Below are the code and all the weights of a small trained network. Each question names an input and a target symbol and asks about switching units off, where a switched-off unit gives its printed mean instead of its output.

import numpy as np


def w(rows, s, z=0):
    codes = np.array(rows[::2]) - 128.0
    scale = np.full(codes.shape[1], s)
    scale[-1] = z or s
    return codes * scale


def f(y):
    return np.maximum(y, 0)


def softmax(a):
    e = np.exp(a - a.max(-1, keepdims=True))
    return e / e.sum(-1, keepdims=True)


def log_softmax(a):
    a = a - a.max(-1, keepdims=True)
    return a - np.log(np.exp(a).sum(-1, keepdims=True))


def net(x, mask):
    ids = ['ΓΨαβεθμσ'.index(c) for c in x.split()]
    T = len(ids)
    res = E[ids] + P[:T]
    u = 0
    for l in range(3):
        q, k, v = (res @ M[l].T for M in (Q, K, V))
        z = softmax(np.where(np.tri(T) > 0, q @ k.T / 2**0.5, -1e9)) @ v
        res = res + np.where(mask[u], z, O[l][:, -1]) @ O[l][:, :-1]
        u += 1
        y = f(res @ A[l][:, :-1].T + A[l][:, -1])
        res = res + np.where(mask[u : u + 8], y, B[l][:, -1]) @ B[l][:, :-1]
        u += 8
    return log_softmax(res[-1] @ U[:, :-1].T + U[:, -1])


Q, K, V, O, A, B = {}, {}, {}, {}, {}, {}
E = w([
[137,166,169,156],'Γ',
[181,87,2,23],'Ψ',
[130,127,188,116],'α',
[130,212,133,184],'β',
[112,174,97,236],'ε',
[94,102,139,160],'θ',
[144,187,232,72],'μ',
[111,41,109,143],'σ',
],0.0057)
P = w([
[68,109,123,163],'0',
[242,43,171,120],'1',
[160,238,152,90],'2',
[69,125,9,139],'3',
[255,44,162,148],'4',
[110,253,179,83],'5',
[80,128,2,136],'6',
[253,46,166,162],'7',
[76,253,189,79],'8',
[101,132,8,150],'9',
[251,50,164,171],'10',
],0.0066)
Q[0] = w([
[141,139,170,136],'L0H0',
[134,175,255,135],'L0H0',
],0.008)
K[0] = w([
[140,79,105,130],'L0H0',
[171,2,40,106],'L0H0',
],0.0081)
V[0] = w([
[255,139,96,63],'L0H0',
[151,26,165,68],'L0H0',
],0.0043)
O[0] = w([
[154,171,171,1,255],'L0H0',
[162,56,175,58,117],'L0H0',
],0.0058,0.00059)
A[0] = w([
[194,107,149,32,30],'L0N0',
[200,162,226,124,57],'L0N1',
[99,84,64,133,175],'L0N2',
[105,225,30,117,237],'L0N3',
[185,171,191,152,119],'L0N4',
[173,2,101,143,251],'L0N5',
[32,192,211,127,197],'L0N6',
[32,108,86,218,144],'L0N7',
],0.0073,0.003)
B[0] = w([
[19,104,161,180,159],'L0N0',
[170,70,3,213,152],'L0N1',
[135,91,72,163,187],'L0N2',
[87,209,78,93,241],'L0N3',
[185,90,101,170,156],'L0N4',
[193,46,120,168,254],'L0N5',
[141,190,207,140,175],'L0N6',
[68,122,116,229,175],'L0N7',
],0.0079,0.0049)
Q[1] = w([
[222,139,2,143],'L1H0',
[139,144,155,233],'L1H0',
],0.0064)
K[1] = w([
[187,125,254,127],'L1H0',
[121,7,62,174],'L1H0',
],0.0075)
V[1] = w([
[9,208,239,93],'L1H0',
[246,2,56,145],'L1H0',
],0.0044)
O[1] = w([
[77,115,237,202,3],'L1H0',
[186,102,3,74,254],'L1H0',
],0.0056,0.0052)
A[1] = w([
[152,132,107,131,147],'L1N0',
[114,116,251,136,163],'L1N1',
[167,132,97,137,160],'L1N2',
[151,67,138,144,192],'L1N3',
[144,81,161,128,254],'L1N4',
[168,153,135,139,142],'L1N5',
[169,150,145,139,185],'L1N6',
[109,173,109,85,224],'L1N7',
],0.011,0.0054)
B[1] = w([
[146,111,114,111,209],'L1N0',
[230,138,249,131,137],'L1N1',
[166,98,107,101,255],'L1N2',
[213,120,111,141,228],'L1N3',
[255,140,110,127,200],'L1N4',
[149,69,130,99,160],'L1N5',
[177,85,137,71,173],'L1N6',
[123,177,138,63,229],'L1N7',
],0.0091,0.0075)
Q[2] = w([
[172,130,231,156],'L2H0',
[254,14,149,196],'L2H0',
],0.0049)
K[2] = w([
[139,103,243,121],'L2H0',
[141,92,180,253],'L2H0',
],0.0056)
V[2] = w([
[236,110,161,48],'L2H0',
[104,245,254,125],'L2H0',
],0.0081)
O[2] = w([
[128,143,253,71,219],'L2H0',
[214,217,109,128,4],'L2H0',
],0.0073,0.015)
A[2] = w([
[28,141,124,137,173],'L2N0',
[38,117,154,53,246],'L2N1',
[158,206,203,61,39],'L2N2',
[254,89,73,116,42],'L2N3',
[128,117,242,159,127],'L2N4',
[137,62,215,126,31],'L2N5',
[19,174,144,130,74],'L2N6',
[175,201,78,192,2],'L2N7',
],0.0071,0.0034)
B[2] = w([
[155,140,161,186,151],'L2N0',
[210,165,144,163,209],'L2N1',
[2,30,139,111,180],'L2N2',
[28,172,180,179,251],'L2N3',
[192,175,52,131,159],'L2N4',
[75,196,51,108,178],'L2N5',
[79,201,178,191,144],'L2N6',
[33,176,67,20,151],'L2N7',
],0.0076,0.017)
U = w([
[215,188,138,173,163],'Γ',
[160,119,76,12,184],'Ψ',
[239,159,188,192,175],'α',
[179,225,78,121,102],'β',
[51,136,49,144,65],'ε',
[146,83,177,254,211],'θ',
[31,154,202,132,96],'μ',
[19,25,124,142,2],'σ',
],0.006,0.0053)

Each question gives the input, a string of symbols that net reads in full, and the target symbol t.
The units are the heads (2 rows each of Q, K, V and O) and the neurons (one row each of A and B). Each row of codes is followed by its name. A weight is (code - 128) times the scale printed after its matrix; where a second scale follows, it is the last column's (O, A, B and U).
mask holds one flag per unit, layer by layer, with each layer's heads first. A switched-off unit (its flag False) gives its mean, the last column of its rows in O or B, instead of its output. The means were averaged over made-up inputs and are rounded, as every weight is.
A unit's drop is (log p(t) with every unit on - log p(t) with that unit switched off) / (log p(t) with every unit on - log p(t) with every unit switched off).
The circuit of an input: a set's keep is (log p(t) with only the set's units on - log p(t) with every unit switched off) / (log p(t) with every unit on - log p(t) with every unit switched off). Starting from the 12 units with the biggest drops (on a tie, the unit counted first), units are removed one at a time, each time the one whose removal leaves the highest keep (on an exact tie, the one counted first), for as long as the keep stays at least 0.8.
units of the circuit, in order: the units of the circuit, biggest drop first
most important unit: the unit with the biggest drop
top k neurons: the k neurons with the biggest drops, biggest first
k most important neurons of layer l: the k neurons of layer l with the biggest drops, biggest first
input Ψ ε α θ, target θ: most important unit : L2H0
input σ Ψ Ψ θ Ψ ε σ Ψ, target σ: units of the circuit, in order : [L2H0, L0N5, L1N7]
input μ Ψ μ Ψ Ψ θ, target Ψ: units of the circuit, in order : [L2N3, L2H0]
input ε σ μ Ψ Ψ Ψ β μ, target ε: top 3 neurons : [L2N3, L0N7, L2N7]
input σ θ μ β Ψ σ θ Γ θ α Ψ, target σ: units of the circuit, in order : [L2H0, L0N5, L2N1, L1N7]
input θ θ Ψ ε σ, target θ: units of the circuit, in order : [L2N3, L1N7, L0N5, L1N3]
input ε β θ Γ α Ψ Ψ β, target ε: top 2 neurons : [L0N7, L2N3]
input σ σ σ Ψ θ Ψ θ α Γ, target Ψ: top 2 neurons : [L2N3, L1N6]
input μ θ μ Ψ θ α Γ ε Ψ σ α, target μ: 4 most important neurons of layer 2 : [L2N3, L2N2, L2N7, L2N1]
input θ ε Ψ β, target β: 2 most important neurons of layer 0 : [L0N3, L0N5]
input θ θ Γ Ψ Γ σ θ α, target θ: 2 most important neurons of layer 0 : [L0N3, L0N7]
input ε Ψ β σ β, target ε: top 2 neurons : [L2N3, L2N7]
input Ψ θ α α β σ ε ε, target Ψ: top 4 neurons : [L2N5, L0N3, L2N4, L0N5]
input ε Ψ Ψ β ε, target ε: top 3 neurons : [L2N3, L2N7, L0N7]
input μ θ β Γ β θ Ψ Ψ ε σ ε, target μ: most important unit : L2N3
input Ψ ε σ θ θ σ Ψ Γ, target Ψ: top 4 neurons : [L2N5, L0N3, L2N4, L0N5]
input μ Ψ Ψ α θ Ψ Ψ Ψ Ψ α β, target μ: 3 most important neurons of layer 0 : [L0N6, L0N5, L0N2]
input θ ε σ θ Ψ μ, target Ψ: 2 most important neurons of layer 0 : [L0N4, L0N1]
input ε ε Ψ θ Ψ Γ ε σ Γ β μ, target ε: top 3 neurons : [L0N7, L2N3, L2N7]
input β β Γ Ψ Ψ ε θ θ ε ε σ, target β: most important neuron of layer 1 : [L1N1]
input Ψ θ μ Ψ θ Ψ, target μ: top 3 neurons : [L0N5, L2N2, L2N6]
input μ σ Ψ θ θ, target μ: 2 most important neurons of layer 0 : [L0N6, L0N5]
input θ Ψ α, target Ψ: top 3 neurons : [L2N3, L0N5, L1N3]
input σ θ ε θ Ψ β σ Ψ θ θ Γ, target σ: top 2 neurons : [L2N3, L2N1]
input Ψ σ α, target Ψ: 3 most important neurons of layer 2 : [L2N3, L2N4, L2N5]
input σ θ θ Ψ θ Ψ μ σ, target σ: 2 most important neurons of layer 2 : [L2N3, L2N1]
input α ε μ, target Ψ: top 2 neurons : [L2N3, L0N5]
input σ Ψ μ Ψ β θ β ε α Γ ε, target σ: top neuron : [L0N7]
input μ Ψ θ Ψ σ Ψ θ ε, target μ: top 3 neurons : [L2N3, L1N1, L2N2]
input μ Ψ Γ Ψ β Ψ ε μ, target μ: 2 most important neurons of layer 1 : [L1N1, L1N4]
